The symbols move the states like this.
state | ^ + * ! @ $
Rel | Rez Zon Lub Tad Sov Vuv
Vep | Fof Vun Zeg Kal Fis Pip
Mir | Tav Zuf Zet Tor Mel Lak
Led | Vir Sen Foz Riz Vov Puf
Vaz | Tup Zeg Guf Neb Fef Zuk
Zun | Vaz Sos Deg Lif Vug Guf
Seg | Ror Foz Lim Lir Dom Niz
Zug | Ziz Nog Zan Mur Gaf Bos
Bug | Vum Zan Mar Tol Vok Bur
Vug | Fef Lif Vem Guf Gem Zun
Duf | Foz Rar Mis Lib Mog Gim
Lif | Neb Leg Sov Rez Guf Sos
Tor | Rup Vir Ror Gur Lak Zuf
Mog | Lir Lib Pum Gim Lim Duf
Gur | Gab Vot Led Mig Zuf Vir
Zet | Lak Vov Dom Ror Vot Fov
Vok | Mis Tol Lal Bur Nog Bug
Gem | Vun Guf Rim Zun Zav Vug
Tup | Zan Pip Zuk Vep Vek Fis
Dad | Deg Rup Mir Val Zon Tav
Leg | Gem Deg Tad Vem Rez Rim
Vuv | Leg Dad Gab Zon Rel Tad
Rez | Zav Vem Vuv Rim Sos Leg
Sen | Zet Niz Lum Seg Riz Dom
Mol | Mog Vum Nog Mis Mas Pum
Rim | Vug Sus Zon Deg Leg Vem
Lum | Dom Mog Ziz Lim Gov Zer
Lak | Val Gur Fov Zuf Mir Tor
Rar | Lum Mol Zug Mas Lib Ziz
Bur | Gaf Vaf Vek Zan Bug Tol
Tol | Zug Fof Tup Vaf Bur Zan
Fof | Nog Mar Pip Lal Vaf Gav
Mur | Mol Bug Fof Vok Bos Nog
Vek | Tol Vep Vaz Fis Mar Tup
Zeg | Pip Vug Rez Gem Neb Zav
Vov | Gur Riz Lir Puf Ror Led
Neb | Vep Gem Sos Zav Zuk Zeg
Ges | Riz Zer Lib Lum Foz Gov
Fov | Tor Led Seg Vov Zet Ror
Kal | Lal Vaz Gem Fef Pip Vun
Gaf | Rar Mur Tol Bos Vum Zug
Zuf | Lub Mig Vov Vir Tor Gur
Zon | Vem Val Mel Tav Tad Dad
Mar | Bur Fis Fef Tup Lal Vek
Lal | Bug Tup Vun Vek Gav Mar
Ziz | Zer Pum Bos Mol Rar Mas
Gov | Sen Lim Rar Zer Ges Lum
Mel | Dad Tor Vot Lak Pok Mir
Pok | Zon Lak Mig Mir Gab Mel
Riz | Vot Seg Gov Dom Puf Sen
Zuk | Fis Zav Lif Zeg Vaz Neb
Niz | Vov Ges Mog Foz Seg Lir
Foz | Puf Lum Gim Gov Lir Ges
Zan | Bos Gav Fis Fof Tol Vaf
Vaf | Mur Lal Vep Gav Zan Fof
Vot | Mir Ror Sen Fov Mig Zet
Deg | Guf Rel Tav Sov Vem Sus
Sov | Sos Tad Rup Vuv Sus Rel
Val | Sov Gab Tor Lub Tav Rup
Ror | Zuf Puf Niz Led Fov Vov
Vir | Pok Zet Puf Vot Gur Mig
Mis | Gim Zug Bug Gaf Pum Vum
Sos | Zeg Rim Rel Leg Lif Rez
Nog | Pum Bur Gav Bug Mur Vok
Gab | Tad Mir Vir Mel Lub Pok
Zav | Kal Zun Leg Vug Zeg Gem
Tav | Sus Lub Lak Rup Dad Val
Lim | Niz Gim Mol Duf Zer Mog
Vum | Lib Bos Bur Zug Mis Gaf
Gav | Vok Vek Kal Mar Fof Lal
Lub | Vuv Mel Gur Pok Rup Gab
Gim | Ges Ziz Vum Rar Duf Lib
Vun | Mar Zuk Vug Vaz Kal Fef
Guf | Zuk Rez Sus Sos Zun Lif
Vem | Zun Sov Dad Sus Rim Deg
Tad | Rim Tav Pok Dad Vuv Zon
Fef | Vek Neb Zun Zuk Vun Vaz
Pip | Gav Fef Zav Vun Vep Kal
Rup | Rel Pok Zuf Gab Val Lub
Sus | Lif Vuv Val Rel Deg Sov
Fis | Vaf Kal Neb Pip Tup Vep
Lir | Led Gov Duf Ges Niz Foz
Zer | Seg Duf Mas Mog Lum Lim
Mig | Mel Fov Riz Zet Vir Vot
Bos | Mas Vok Vaf Nog Zug Mur
Pum | Duf Gaf Vok Vum Mol Mis
Dom | Fov Lir Zer Niz Sen Seg
Mas | Lim Mis Mur Pum Ziz Mol
Puf | Mig Dom Ges Sen Led Riz
Lib | Gov Mas Gaf Ziz Gim Rar

The rows follow the links: the fewer symbols apart two states are, the more alike their rows tend to be.

Known rows, each with its state:
[ -13   30  -13   40  -84  -38   20   58  -16   28   24   37   55  -54   66  -58  -47  -69 -106   54   32    2   40   -7   -7   35   63  -20   -3  -33  -23  -63  -71  -12  -56   23   59  -44   45   36   13   18  -44   25   -1   29   54   75  -23  -22   39   72 -107   39  -12]; state Gem
[ -45   12  -26  -13 -120    8   -3  -18  -48  -40  -82   18   34    9   62   -7  -59    4  -72  -10   27  -18   14   79   -6  -70   84   35   12   63   26  -76   40   85   -5  -34   27    1   -9   22   61   -8  -55  -11   47  -84   -1   63  -11  -14    5   84   31  -21   25]; state Lub
[   5   17  -24   29 -100  -42    6   33  -10   19   29   41   40  -38   76   -4  -61  -48 -112   42   43   -9   44  -17  -35   29   59  -15   29   31  -48  -67  -92  -24  -69   15   93  -50   39   50   15   24  -17   14    7    9   59   67  -14   -3   41   56  -92    1  -19]; state Zun
[  25  118    6   24  -29    0  -18   -2  -27  -38  -91   -6   40  -34  -22  -15  -84  -59  -36   46  -52  -55   39  101   31  -74   17  -35   13   48   34  -62   25   51  -15   52   55  -13  -35  -22   14    7  -19   20  -79   -9  -18   71  -16    5  -72   19  -42   87   24]; state Vuv
[  26  -46   59  -36  122   -5   37  -38   13   26   24  -16  -10  -51  -62   16   64   49  102   -4  -38   47  -55  -55   50   44  -48   51  -41  -24   -2   73   23  -64   61  -51  -91   29   36  -39  -19  -11   33  -25    7   16  -43  -22    4   13   49  -70   30  -41   38]; state Mol
[  36   38  -26   16  -88  -49   -2   -9   -6  -19   15   27   -1  -11   30   66  -74  -28 -110   34    1  -57   47    6  -41   16   23  -44   73  101  -47  -67  -73  -49  -83   51  125  -43   -4   34    2   27   38   -3  -24   -9   41   43   -2   30  -12   12  -54    2  -39]; state Rez
[  32   38    0  -22   16   47  -90  -37   14  -41  -71  -36  -17   40  -31   50  -30   17   85    4    1  -12    7   51    0 -129  -29   12   42   70   24   13   54  137   37    9   23    7  -82  -16   13    5   12  -26  -38  -42  -42  -22   -3   34  -59  -28   75    0   24]; state Zet
[  23   34  -34  -16  -25   48  -98  -31   15  -57  -59  -33  -42   78  -15   66  -41    9   42   -4   17  -41   24   48  -39 -115  -32  -12   64   82   17   11   34  121    8   26   46    3  -98    7    5   13   29  -17  -35  -34  -16  -31    7   37  -69  -18   87   -6   -7]; state Mig
[  62   37   44   13   68  -61   64  -13   -1   13   37   11   10  -89  -59   20  -12  -24  -26   46  -77  -28   12  -38   27   91  -28  -43   -3    8  -29   -3  -54 -160  -39   47   24  -18   47  -26  -40    3   56   13  -55   63    3   29    3   15    6  -60  -87   32  -15]; state Fis
[  -1  -47   51  -24  107   -6   71  -31    3   25   19  -11  -11  -48  -60  -14   81   44   66  -22  -55   37  -52  -38   54   68  -30   33  -64  -51   10   55   38  -89   54  -45 -111   33   49  -45  -16  -25   15   -6   22   21  -44  -27    8   -6   37  -56   20  -24   28]; state Mis
[ -52   -3  -32  -14 -135    8   -2  -27  -42  -38  -73   22   14   34   62    7  -54   16  -83  -23   33  -22   10   74  -24  -67   79   30   24   75   13  -71   34   77   -8  -30   33    1  -15   29   66    0  -44  -20   54  -90    8   42   -6   -9   11   82   40  -33   15]; state Gab
[ -57  -49   19   24   68   10   63   43   12   39   60    0  -12   15   -8  -83   98   10   20  -46    1   34  -39  -43   11   90  -25    2  -77 -138   20   54   11  -73   22  -15 -110   32   42  -16  -23  -34  -28   34   40   46    6  -46   14  -38   19    7  -14   23  -10]; state Mur
[  -6   -6   21  -50   30   37  -11  -56  -30  -25  -87  -20    9  -15  -28    7   18   51   83  -23  -13   32  -36   46   47  -77   14   69  -24   29   43   15   98   84   81  -73  -80   41  -14  -36   41  -15  -33  -34   28  -69  -66    7  -10   -4    7   -6   89  -34   72]; state Puf
[ -73  -77  -13  -38  -10   42   21  -27  -14  -14  -30   -6  -32   72    8  -13   64   77   27  -93   24   26  -47   20   -5  -15   15   55  -36  -13   31   29   86   39   49  -71  -95   53   -7    0   27  -34  -32  -21   91  -63  -30  -51   15  -20   14   25  105  -59   23]; state Niz
[ -23   61    4   53  -44  -28   29   70  -19   30   14   25   67  -62   41  -88  -29  -84  -83   46    5    0   31   15   24   32   39  -37  -28  -75    4  -55  -44  -18  -39   37   23  -28   48    8    4    1  -61   49  -15   43   38   69  -17  -31    9   67 -115   80   -5]; state Zeg
[ -20  -11  -61  -21 -106   21  -54  -25    0  -53  -37    1  -47  107   35   64  -36   24  -48  -37   36  -46   19   49  -68  -72   16   -9   66   98   -8  -33   13   73  -29   10   63    0  -77   39   27    6   18  -21   17  -65   16  -31   11   13  -47   34   79  -36  -32]; state Tor
[  25  -68   -5  -28   81   32  -69    3   49   31   65  -31  -40   47   -5   29   67   34  135  -18   54   62  -33  -88  -24  -10  -66   26   10  -31  -23   98  -16   51   48  -26  -33    5  -24   11  -30   16   36  -22   16   30   -3  -85    8   12   26  -60   55  -57   -5]; state Duf
[ -52  -25  -58  -16 -137   11  -20  -24  -28  -47  -49   24  -23   69   59   39  -45   30  -83  -41   48  -37   13   54  -51  -53   69   19   47   89   -3  -53   22   68  -24  -18   52    2  -36   40   51   -4  -20  -28   53  -85    9    7    6    0  -10   66   63  -50  -10]; state Mel
[ -29  -55   -7   32   43   -2    5   75   41   66  116    6   -2   10   36  -65   78  -24   20   -5   55   61  -14 -102  -28   79  -24   -6  -39 -126  -28   51  -64  -34   -4    0  -35  -11   37   26  -39    3  -11   31   25   73   45  -48    4  -26   46    5  -51    0  -30]; state Bur

Each walk starts at a row. The symbols on each line, taken left to right, move it on to the next state.
Each answer is a row, close to the row of the state it stands for.
new walk
[  65  -26   20   -1   50  -51   15   12   33   52  103   14   -1  -67   -9   38    8  -11    5   51    1   25    3 -103   -6   94  -26  -10   16    0  -70   22 -103 -114  -28    8   43  -37   56   15  -43   27   65   -3  -20   66   25    1   -4   22   64  -59  -68  -28  -23]
+ + + @ ! ! + ^	[  13   75   44   48   44  -35   66   29  -13    5  -10    2   34  -72  -46  -58  -15  -59  -54   34  -77  -32   18   30   54   63   -8  -60  -42  -55   20  -26  -14  -99  -36   64    0   -7   43  -39  -28  -10   -5   45  -62   64   10   42   -6  -13  -28    1 -103  106   -4]
^ * * + @	[  24   11  -30   17  -99  -53    2    9   -7   -3   38   37   12  -24   54   38  -65  -29 -115   41   23  -36   43  -15  -38   27   47  -29   57   70  -57  -72  -89  -40  -75   34  123  -48   22   44    7   31   17    2   -1   -1   50   56   -6   13   26   37  -68  -12  -35]
new walk
[ -35  -17  -59  -12 -119   21  -40  -26   -6  -45  -34    3  -38  100   43   61  -38   31  -70  -41   47  -49   22   46  -65  -59   30   -2   60   98   -9  -43   16   62  -31   -6   52    0  -71   44   37   -2   10  -21   34  -70    8  -20   14   18  -32   49   76  -43  -30]
* + $ @ $ +	[ -52  -54   15  -47   -2   38   30  -40  -28  -23  -59   -7  -14   25   -4  -13   38   72   46  -70    3   27  -52   31   23  -37   23   67  -41    5   40   16   99   44   70  -81 -102   55   -3  -18   41  -35  -36  -32   72  -75  -50  -21    0  -17   16   18  108  -56   44]
^ $ $ @ @ + !	[ -21  -20   23  -51   22   27    7  -50  -31  -16  -74  -15    6   -1  -18   -2   17   54   73  -43  -13   32  -43   44   45  -63   19   73  -32   23   45   14  102   70   81  -85  -87   45   -4  -29   43  -24  -35  -34   44  -72  -65   -5   -5   -8   14    8   94  -42   58]
new walk
[  41   41  -24   15  -80  -42   -3  -16  -10  -31    4   22   -5  -11   18   65  -76  -28  -97   41  -11  -71   48   12  -38   11   23  -49   66   97  -44  -68  -59  -50  -82   59  129  -38   -8   25    2   22   47   -6  -38    4   35   42   -2   35  -23    6  -49   13  -41]
! * ^ ! * $ @ *	[ -13   -3  -60  -10  -86   31  -62  -31    9  -54  -39  -14  -48  110   25   67  -39   23  -30  -32   34  -51   20   48  -68  -73    3  -16   70  102   -2  -21   16   82  -27   21   67    3  -83   28   13    8   28  -17    7  -51    6  -33   13   27  -55   17   83  -32  -36]
$ $ ! ! ! $ ^	[  15   14  -46  -17  -48   39  -97  -28   16  -50  -47  -24  -42  100   -2   69  -40   16   16  -18   31  -46   25   45  -48  -98  -20  -19   64   92    2   -4   22  108  -11   29   60   -1  -98   17    6    9   35  -16  -22  -41   -6  -38   10   30  -78   -4   84   -7  -20]
new walk
[ -40  -40   19  -48   11   34   20  -43  -30  -21  -65  -16   -7    8  -12   -3   27   69   54  -56   -8   22  -46   42   33  -48   22   74  -36   10   39   17  106   54   76  -82  -98   52    0  -25   43  -30  -34  -35   65  -70  -54  -11   -1  -12   20   10  100  -51   55]
! ^ + + @ ! ^	[  30   35   17  -39   37   43  -69  -52   -7  -32  -86  -34    7    4  -38   27  -15   17  105    5  -14   14  -14   54   36 -119  -14   39    9   58   37   26   82  135   65  -27  -23   23  -55  -34   23    2   -9  -36  -25  -49  -63    2  -11   19  -33  -31   84   -9   51]
^ $ * $ $ $ ^ @	[  30   36  -24  -19   -3   50  -98  -30   18  -49  -55  -37  -27   65  -19   57  -33   10   66    5   10  -29    9   51  -17 -122  -36   -7   57   75   20    9   41  132   20   14   38    1  -99    3    0   16   19  -22  -41  -35  -26  -23    4   35  -70  -28   82   -2    7]
new walk
[  17  -48   60  -35  113   -9   52  -33   -1   21   20   -6  -11  -51  -67   -3   72   52   88  -17  -46   47  -51  -40   51   64  -40   43  -46  -39   10   66   36  -82   62  -49 -102   32   44  -43  -16  -14   20  -17   14   21  -44  -27    8    0   38  -64   28  -30   33]
+ @ * $ * ^ ! *	[  37   54   42   32   54  -48   69    6  -10    9   12    2   13  -83  -61  -19  -21  -43  -36   45  -90  -40   14    5   47   84  -23  -55  -26  -24   -2  -13  -23 -140  -36   60   10   -9   44  -38  -32   -4   31   34  -64   65    4   37   -1   -3  -16  -37  -98   77   -8]
^ ! @ ! * + $	[ -10   42    1   55  -62  -32   24   68  -16   31   16   34   67  -58   54  -79  -40  -73  -95   45   21    4   35    2    7   25   54  -21  -22  -59   -6  -57  -59  -15  -45   31   47  -42   54   23    6   12  -60   38   -8   30   49   75  -21  -31   32   70 -116   55   -4]
new walk
[  40  111   -3   25  -32  -16  -21   -8  -12  -46  -74   -9   16  -19  -29   14  -95  -52  -52   50  -62  -77   48   83   14  -54    7  -54   42   70   22  -61   -2   13  -40   76   77  -27  -36  -24    0   12   14   20  -83    3   -7   59   -5   23  -80    7  -45   80   -3]
! * ^ @ + ^	[  44   86  -13   25  -40  -26  -11  -16  -12  -49  -44    4   -2  -14  -23   43  -91  -49  -71   40  -49  -86   50   64   -3  -26   -5  -59   54   89    0  -59  -26  -22  -59   83  102  -26  -37   -6   -8   15   36   11  -79   -1   11   39    0   28  -67   -6  -41   52  -29]
* + + ! $ @ @	[ -43  -24  -59  -14 -127   14  -25  -27  -12  -48  -42   11  -30   87   51   49  -44   29  -73  -46   49  -46   19   53  -64  -59   46    8   51   91   -8  -55   18   64  -30  -13   52    1  -48   40   38    3    0  -24   48  -81   12   -6    8   11  -17   56   71  -49  -26]
new walk
[  45  -50   51  -45  122   -5   19  -43   12   35   36  -19   -5  -47  -54   20   65   47  117    1  -26   58  -48  -62   43   33  -47   45  -38  -21  -11   78   11  -52   61  -49  -73   23   28  -27  -21   -3   37  -22    5   15  -42  -30    3   10   48  -85   38  -47   32]
^ $ ^ ! *	[  52  -60   19  -37  112   17  -43  -18   44   36   58  -21  -20   -8  -29   37   60   41  135    1   25   63  -38  -97    3    0  -66   44   -3  -23  -27   94  -13   16   55  -39  -47    2   -8   -2  -27   17   45  -25    9   24  -18  -63    4   23   38  -82   46  -60   13]
+ + ^ ! @ ^	[ -60  -91  -38   -3    5   51  -32   13   35   -3   32  -15  -59  125   24   -3   83   55   44  -84   61   28  -33  -26  -58   -6  -21   21   -8  -44    4   57   32   49   29  -33  -62   34  -40   30   -4  -14    1   -8   69  -20   -1 -101   25  -16   -3   10   98  -53  -21]
